Below is a small trained network, with its code and all its weights. Each question gives an input and a class and asks what happens when units are switched off, that is, made to give their printed mean instead of their output.

import numpy as np


def w(rows, s, z=0):
    codes = np.array(rows[::2]) - 128.0
    scale = np.full(codes.shape[1], s)
    scale[-1] = z or s
    return codes * scale


def f(y):
    return y / 2 * (1 + np.tanh(0.7978845608 * (y + 0.044715 * y**3)))


def log_softmax(a):
    a = a - a.max(-1, keepdims=True)
    return a - np.log(np.exp(a).sum(-1, keepdims=True))


def net(x, mask):
    res = np.array(x, float).reshape(1, 5) / 4 @ E
    y = f(res @ A[0][:, :-1].T + A[0][:, -1])
    res = res + np.where(mask, y, B[0][:, -1]) @ B[0][:, :-1]
    return log_softmax(res[-1] @ U[:, :-1].T + U[:, -1])


A, B = {}, {}
E = w([
[99,141,87,205,44,61,157,186,183],'x0',
[127,123,122,121,131,129,127,132,130],'x1',
[108,117,78,168,92,212,180,149,73],'x2',
[135,67,150,147,103,168,135,1,213],'x3',
[115,133,131,124,138,140,132,142,142],'x4',
],0.015)
A[0] = w([
[144,146,181,103,170,2,49,145,197,194],'n1',
[150,122,164,62,209,227,109,103,20,223],'n2',
[134,212,105,85,192,70,94,185,53,54],'n3',
[184,174,113,139,130,88,120,162,147,66],'n4',
[152,111,162,81,173,150,97,44,167,180],'n5',
[133,172,146,73,102,157,124,130,170,159],'n6',
[105,179,68,163,57,107,207,202,99,129],'n7',
[188,137,118,114,168,156,138,153,127,45],'n8',
[128,125,177,84,100,60,90,162,151,89],'n9',
[106,127,60,151,136,209,188,83,83,215],'n10',
[172,118,160,66,210,206,131,114,23,51],'n11',
[165,96,214,49,176,121,61,67,182,168],'n12',
[115,191,129,79,163,86,76,186,54,248],'n13',
[122,124,157,183,172,112,137,122,107,112],'n14',
[100,150,87,168,90,36,163,113,213,114],'n15',
[141,29,164,142,53,207,198,68,222,76],'n16',
[132,150,119,104,117,101,135,197,63,180],'n17',
[137,132,137,73,163,180,144,111,63,231],'n18',
],0.011,0.014)
B[0] = w([
[180,219,69,194,44,215,52,118,189,225],'n1',
[117,213,50,197,67,160,62,98,186,252],'n2',
[61,207,41,210,129,141,37,49,174,188],'n3',
[113,78,182,100,136,123,154,175,135,142],'n4',
[79,76,131,134,223,63,147,88,105,219],'n5',
[104,113,130,115,166,108,100,138,124,147],'n6',
[82,104,201,148,195,86,155,65,178,208],'n7',
[179,115,162,141,108,147,150,169,149,130],'n8',
[200,128,99,109,83,191,114,137,65,156],'n9',
[188,102,182,49,105,142,201,161,57,214],'n10',
[255,127,185,107,81,193,191,233,69,193],'n11',
[23,24,162,77,224,82,185,51,85,229],'n12',
[184,110,179,32,107,197,202,221,80,233],'n13',
[158,93,131,128,130,157,131,103,134,125],'n14',
[197,155,142,81,93,169,122,192,106,188],'n15',
[182,231,54,164,78,214,92,169,132,216],'n16',
[136,82,200,103,146,109,194,119,101,195],'n17',
[79,138,54,178,135,139,56,84,208,212],'n18',
],0.0097,0.025)
U = w([
[130,199,40,218,116,180,49,78,162,231],'0',
[216,163,149,63,117,192,149,181,105,3],'1',
[26,36,202,87,232,6,177,71,128,175],'2',
],0.011,0.0056)

Each question gives the input, the list of numbers given to net, and the class t.
The units are the neurons (one row each of A and B). Each row of codes is followed by its name. A weight is (code - 128) times the scale printed after its matrix; where a second scale follows, it is the last column's (A, B and U).
mask holds one flag per neuron, in row order. A switched-off neuron (its flag False) gives its mean, the last column of its row in B, instead of its output. The means were averaged over made-up inputs and are rounded, as every weight is.
A unit's drop is (log p(t) with every unit on - log p(t) with that unit switched off) / (log p(t) with every unit on - log p(t) with every unit switched off).
The circuit of an input: a set's keep is (log p(t) with only the set's units on - log p(t) with every unit switched off) / (log p(t) with every unit on - log p(t) with every unit switched off). Starting from the 12 units with the biggest drops (on a tie, the unit counted first), units are removed one at a time, each time the one whose removal leaves the highest keep (on an exact tie, the one counted first), for as long as the keep stays at least 0.8.
units of the circuit, in order: the units of the circuit, biggest drop first
most important unit: the unit with the biggest drop
top k neurons: the k neurons with the biggest drops, biggest first
drop when u is switched off: that unit's drop, to one decimal
input [-7,0,-2,-8,3], class 0: most important unit : n3
input [-3,1,0,-4,2], class 0: top 3 neurons : n3; n2; n18
input [7,3,0,-7,2], class 1: top 3 neurons : n12; n13; n5
input [-8,7,-8,-6,-8], class 0: top 2 neurons : n3; n2
input [2,8,1,4,8], class 1: top 4 neurons : n2; n18; n3; n1
input [-3,8,-5,-7,-7], class 0: top 3 neurons : n3; n1; n10
input [0,-4,-2,-5,5], class 0: top 4 neurons : n3; n10; n11; n15
input [6,2,-7,-2,7], class 1: top 2 neurons : n2; n15
input [5,1,0,-2,-3], class 1: top 3 neurons : n12; n5; n15
input [-2,4,-3,4,5], class 2: top 2 neurons : n12; n5
input [-8,6,-4,0,-3], class 0: top 3 neurons : n2; n1; n18
input [1,-4,5,7,4], class 1: top 3 neurons : n10; n2; n3
input [-5,7,-7,-2,-5], class 0: drop when n1 is switched off : 3.0
input [-7,3,-5,4,8], class 2: drop when n12 is switched off : 3.5
input [-4,3,-5,2,-5], class 2: units of the circuit, in order : n12
input [3,2,8,-1,2], class 2: drop when n9 is switched off : 0.0
